Here is a tiny trained network, its code and every weight. The questions are about switching its units off for an input and a target symbol, where a switched-off unit gives its printed mean instead of its output.

import numpy as np


def w(rows, s, z=0):
    codes = np.array(rows[::2]) - 128.0
    scale = np.full(codes.shape[1], s)
    scale[-1] = z or s
    return codes * scale


def f(y):
    return np.maximum(y, 0)


def softmax(a):
    e = np.exp(a - a.max(-1, keepdims=True))
    return e / e.sum(-1, keepdims=True)


def log_softmax(a):
    a = a - a.max(-1, keepdims=True)
    return a - np.log(np.exp(a).sum(-1, keepdims=True))


def net(x, mask):
    ids = ['Λαβζηπω'.index(c) for c in x.split()]
    T = len(ids)
    res = E[ids] + P[:T]
    r = res
    for j in range(2):
        rows = slice(3 * j, 3 * j + 3)
        q, k, v = (r @ M[0][rows].T for M in (Q, K, V))
        z = softmax(np.where(np.tri(T) > 0, q @ k.T / 3**0.5, -1e9)) @ v
        o = O[0][rows]
        res = res + np.where(mask[j], z, o[:, -1]) @ o[:, :-1]
    y = f(res @ A[0][:, :-1].T + A[0][:, -1])
    res = res + np.where(mask[2:26], y, B[0][:, -1]) @ B[0][:, :-1]
    return log_softmax(res[-1] @ U[:, :-1].T + U[:, -1])


Q, K, V, O, A, B = {}, {}, {}, {}, {}, {}
E = w([
[99,129,183,126],'Λ',
[71,130,142,118],'α',
[96,5,108,172],'β',
[100,141,136,63],'ζ',
[96,154,67,162],'η',
[121,142,169,148],'π',
[137,139,132,104],'ω',
],0.025)
P = w([
[87,76,13,178],'0',
[157,43,213,101],'1',
[104,229,117,202],'2',
[162,11,235,105],'3',
[149,192,107,142],'4',
[81,105,102,32],'5',
],0.011)
Q[0] = w([
[192,118,121,176],'H1',
[46,144,129,129],'H1',
[90,7,123,153],'H1',
[148,90,202,96],'H2',
[176,139,189,98],'H2',
[111,148,94,113],'H2',
],0.012)
K[0] = w([
[99,103,96,6],'H1',
[26,181,164,183],'H1',
[38,77,45,167],'H1',
[114,134,54,71],'H2',
[37,107,75,89],'H2',
[192,152,152,146],'H2',
],0.013)
V[0] = w([
[29,118,4,151],'H1',
[102,3,116,91],'H1',
[101,59,165,83],'H1',
[107,131,95,117],'H2',
[157,100,78,18],'H2',
[44,110,149,88],'H2',
],0.0074)
O[0] = w([
[153,157,2,53,255],'H1',
[96,174,106,91,146],'H1',
[62,193,120,171,110],'H1',
[92,141,104,134,144],'H2',
[38,72,6,27,102],'H2',
[79,77,241,68,149],'H2',
],0.0057,0.013)
A[0] = w([
[140,134,89,222,127],'N1',
[127,176,102,119,92],'N2',
[97,130,131,108,149],'N3',
[106,218,132,109,140],'N4',
[142,179,102,107,138],'N5',
[131,68,224,193,101],'N6',
[170,47,112,148,100],'N7',
[193,94,161,65,119],'N8',
[56,128,187,189,92],'N9',
[67,229,155,160,92],'N10',
[83,74,179,102,124],'N11',
[128,158,109,206,187],'N12',
[132,94,207,102,53],'N13',
[158,214,128,147,114],'N14',
[113,91,147,109,109],'N15',
[180,168,182,120,157],'N16',
[181,177,135,48,188],'N17',
[100,118,180,50,63],'N18',
[130,148,181,126,96],'N19',
[133,49,81,34,119],'N20',
[205,129,101,157,255],'N21',
[111,168,87,95,70],'N22',
[248,133,173,88,103],'N23',
[159,175,86,155,98],'N24',
],0.014,0.0076)
B[0] = w([
[138,198,73,96,178],'N1',
[148,118,202,52,158],'N2',
[155,136,181,62,154],'N3',
[136,71,51,11,169],'N4',
[180,107,189,128,172],'N5',
[76,217,105,135,154],'N6',
[144,180,68,14,155],'N7',
[27,118,174,241,158],'N8',
[89,128,145,61,159],'N9',
[168,62,172,216,172],'N10',
[200,179,157,167,157],'N11',
[160,185,176,71,184],'N12',
[96,169,97,81,141],'N13',
[105,113,55,178,158],'N14',
[142,154,117,159,144],'N15',
[154,60,107,161,152],'N16',
[158,65,72,165,176],'N17',
[116,189,60,113,155],'N18',
[193,91,81,101,141],'N19',
[157,125,171,170,253],'N20',
[1,121,149,224,191],'N21',
[127,115,173,169,178],'N22',
[160,161,64,66,144],'N23',
[205,136,167,146,168],'N24',
],0.0082,0.016)
U = w([
[55,154,59,78,81],'Λ',
[203,172,130,126,110],'α',
[211,67,138,34,32],'β',
[92,114,255,101,173],'ζ',
[131,15,178,232,131],'η',
[6,153,176,173,131],'π',
[65,81,210,84,254],'ω',
],0.0097,0.0039)

Each question gives the input, a string of symbols that net reads in full, and the target symbol t.
The units are the heads (3 rows each of Q, K, V and O) and the neurons (one row each of A and B). Each row of codes is followed by its name. A weight is (code - 128) times the scale printed after its matrix; where a second scale follows, it is the last column's (O, A, B and U).
mask holds one flag per unit, heads first, then neurons. A switched-off unit (its flag False) gives its mean, the last column of its rows in O or B, instead of its output. The means were averaged over made-up inputs and are rounded, as every weight is.
A unit's drop is (log p(t) with every unit on - log p(t) with that unit switched off) / (log p(t) with every unit on - log p(t) with every unit switched off).
The circuit of an input: a set's keep is (log p(t) with only the set's units on - log p(t) with every unit switched off) / (log p(t) with every unit on - log p(t) with every unit switched off). Starting from the 12 units with the biggest drops (on a tie, the unit counted first), units are removed one at a time, each time the one whose removal leaves the highest keep (on an exact tie, the one counted first), for as long as the keep stays at least 0.8.
circuit, biggest first: the units of the circuit, biggest drop first
most important unit: the unit with the biggest drop
top k neurons: the k neurons with the biggest drops, biggest first
which heads matter: for each layer, one digit per head in row order, 1 if its drop is at least 0.15 and else 0, layers parted by /
drop when u is switched off: that unit's drop, to one decimal
input β η η π, target β: top 3 neurons => [N21, N4, N17]
input ζ η β η Λ α, target β: circuit, biggest first => [N21, N8]
input α η π β, target α: most important unit => N7
input α β Λ β, target α: top 2 neurons => [N11, N7]
input β η η β ω ζ, target η: which heads matter => 10
input π η β π π, target π: circuit, biggest first => [H1, N6]
input π η η π, target π: which heads matter => 00
input η β η π, target η: circuit, biggest first => [N8, N16]
input π Λ Λ α, target π: circuit, biggest first => [N6, N8, H1, N18]
input π Λ ω ω, target π: top 3 neurons => [N8, N6, N4]
input η π η η ω, target η: circuit, biggest first => [N16, H1]
input β ω ω, target η: circuit, biggest first => [N10, H1]
input β η β α, target β: circuit, biggest first => [H1, N21, N4]
input Λ α β α ζ, target β: most important unit => N4
input Λ ω β Λ, target Λ: which heads matter => 00
input π η η Λ, target π: which heads matter => 00
input β η α β, target β: which heads matter => 10
input ζ η π β η η, target π: which heads matter => 11
input π β η ζ η π, target η: which heads matter => 10
input η ω β η ω η, target β: which heads matter => 00
input π ω α η, target π: most important unit => N4
input β π α, target ω: top 3 neurons => [N9, N20, N4]
input β β π β, target β: drop when H1 is switched off => 1.1
input β η η η η Λ, target η: drop when N12 is switched off => 0.2
input β π ζ π, target β: drop when N14 is switched off => 0.0
input α ζ η Λ ω η, target η: drop when N20 is switched off => 0.1
input η ω η η η α, target η: top neuron => [N20]
